Here is a tiny trained network, its code and every weight. The questions are about switching its units off for an input and a target symbol, where a switched-off unit gives its printed mean instead of its output.

import numpy as np


def w(rows, s, z=0):
    codes = np.array(rows[::2]) - 128.0
    scale = np.full(codes.shape[1], s)
    scale[-1] = z or s
    return codes * scale


def f(y):
    return np.maximum(y, 0)


def softmax(a):
    e = np.exp(a - a.max(-1, keepdims=True))
    return e / e.sum(-1, keepdims=True)


def log_softmax(a):
    a = a - a.max(-1, keepdims=True)
    return a - np.log(np.exp(a).sum(-1, keepdims=True))


def net(x, mask):
    ids = ['Ξδεηλπψ'.index(c) for c in x.split()]
    T = len(ids)
    res = E[ids] + P[:T]
    r = res
    for j in range(2):
        rows = slice(3 * j, 3 * j + 3)
        q, k, v = (r @ M[0][rows].T for M in (Q, K, V))
        z = softmax(np.where(np.tri(T) > 0, q @ k.T / 3**0.5, -1e9)) @ v
        o = O[0][rows]
        res = res + np.where(mask[j], z, o[:, -1]) @ o[:, :-1]
    y = f(res @ A[0][:, :-1].T + A[0][:, -1])
    res = res + np.where(mask[2:6], y, B[0][:, -1]) @ B[0][:, :-1]
    return log_softmax(res[-1] @ U[:, :-1].T + U[:, -1])


Q, K, V, O, A, B = {}, {}, {}, {}, {}, {}
E = w([
[121,129,170],'Ξ',
[43,135,83],'δ',
[109,127,163],'ε',
[5,98,154],'η',
[132,146,131],'λ',
[113,145,138],'π',
[131,138,154],'ψ',
],0.022)
P = w([
[120,168,181],'0',
[137,127,167],'1',
[89,165,169],'2',
[150,87,154],'3',
[71,148,162],'4',
[159,49,145],'5',
[43,144,163],'6',
[169,2,148],'7',
[95,212,203],'8',
],0.014)
Q[0] = w([
[233,173,1],'head 1',
[203,123,122],'head 1',
[23,207,122],'head 1',
[64,180,138],'head 2',
[106,125,58],'head 2',
[211,104,251],'head 2',
],0.024)
K[0] = w([
[148,253,205],'head 1',
[88,167,153],'head 1',
[205,67,145],'head 1',
[214,100,171],'head 2',
[122,200,149],'head 2',
[72,17,58],'head 2',
],0.024)
V[0] = w([
[58,122,75],'head 1',
[252,170,66],'head 1',
[11,115,62],'head 1',
[138,145,101],'head 2',
[150,173,124],'head 2',
[154,143,103],'head 2',
],0.021)
O[0] = w([
[121,201,77,154],'head 1',
[216,161,252,5],'head 1',
[103,222,39,182],'head 1',
[128,146,96,105],'head 2',
[187,136,179,113],'head 2',
[145,126,108,98],'head 2',
],0.019,0.029)
A[0] = w([
[124,119,82,165],'neuron 1',
[94,164,201,251],'neuron 2',
[249,66,44,229],'neuron 3',
[100,126,207,54],'neuron 4',
],0.017,0.011)
B[0] = w([
[148,123,167,254],'neuron 1',
[96,229,214,144],'neuron 2',
[253,175,192,130],'neuron 3',
[208,67,49,149],'neuron 4',
],0.025,0.076)
U = w([
[198,37,18,52],'Ξ',
[204,178,109,204],'δ',
[95,52,167,98],'ε',
[124,78,46,2],'η',
[222,185,205,94],'λ',
[118,158,255,199],'π',
[244,107,95,222],'ψ',
],0.0066,0.0061)

Each question gives the input, a string of symbols that net reads in full, and the target symbol t.
The units are the heads (3 rows each of Q, K, V and O) and the neurons (one row each of A and B). Each row of codes is followed by its name. A weight is (code - 128) times the scale printed after its matrix; where a second scale follows, it is the last column's (O, A, B and U).
mask holds one flag per unit, heads first, then neurons. A switched-off unit (its flag False) gives its mean, the last column of its rows in O or B, instead of its output. The means were averaged over made-up inputs and are rounded, as every weight is.
A unit's drop is (log p(t) with every unit on - log p(t) with that unit switched off) / (log p(t) with every unit on - log p(t) with every unit switched off).
The circuit of an input: a set's keep is (log p(t) with only the set's units on - log p(t) with every unit switched off) / (log p(t) with every unit on - log p(t) with every unit switched off). Starting from all 6 units, units are removed one at a time, each time the one whose removal leaves the highest keep (on an exact tie, the one counted first), for as long as the keep stays at least 0.8.
units of the circuit, in order: the units of the circuit, biggest drop first
top k neurons: the k neurons with the biggest drops, biggest first
drop when u is switched off: that unit's drop, to one decimal
input π Ξ ψ δ δ π ε π, target δ: units of the circuit, in order : (neuron 1; head 1)
input ψ λ ψ π δ Ξ δ, target Ξ: units of the circuit, in order : (neuron 1; neuron 4; head 1)
input ψ π η η ψ λ η, target λ: top neuron : (neuron 2)
input δ Ξ ε Ξ η δ π λ, target δ: top 2 neurons : (neuron 1; neuron 3)
input π λ ε, target λ: units of the circuit, in order : (neuron 2; neuron 4; head 1)
input ψ ε Ξ Ξ η, target Ξ: units of the circuit, in order : (neuron 4; head 1)
input ε ε Ξ π δ, target π: top 2 neurons : (neuron 2; neuron 4)
input δ Ξ λ ε ε ψ δ, target ψ: top 3 neurons : (neuron 4; neuron 2; neuron 1)
input δ π ψ ε, target δ: units of the circuit, in order : (head 1; neuron 4; neuron 1; neuron 2)
input ψ π Ξ λ ψ Ξ, target Ξ: top 3 neurons : (neuron 1; neuron 4; neuron 2)
input δ ψ ε δ ψ δ ψ λ, target δ: units of the circuit, in order : (head 1; neuron 1)
input ψ ε Ξ ε π λ, target λ: top 2 neurons : (neuron 3; neuron 4)
input π δ λ Ξ, target δ: top 2 neurons : (neuron 1; neuron 4)
input δ λ ε λ Ξ, target λ: top 2 neurons : (neuron 2; neuron 4)
input η ε Ξ ψ ε, target ψ: top neuron : (neuron 4)
input η π ε δ ε, target δ: top 2 neurons : (neuron 1; neuron 2)
input ψ ε ε π, target π: top 2 neurons : (neuron 4; neuron 3)
input π δ η Ξ ε π, target η: top 3 neurons : (neuron 2; neuron 4; neuron 3)
input Ξ δ ε ψ, target δ: top 2 neurons : (neuron 1; neuron 4)
input η π ε λ δ, target λ: top neuron : (neuron 2)
input λ ε δ, target ε: drop when head 1 is switched off : 0.6
input ψ π δ ε ε Ξ η ψ ε, target ψ: drop when neuron 4 is switched off : 9.2
input Ξ λ ψ, target λ: drop when neuron 2 is switched off : 5.4
input δ Ξ ε, target Ξ: drop when neuron 3 is switched off : 0.0
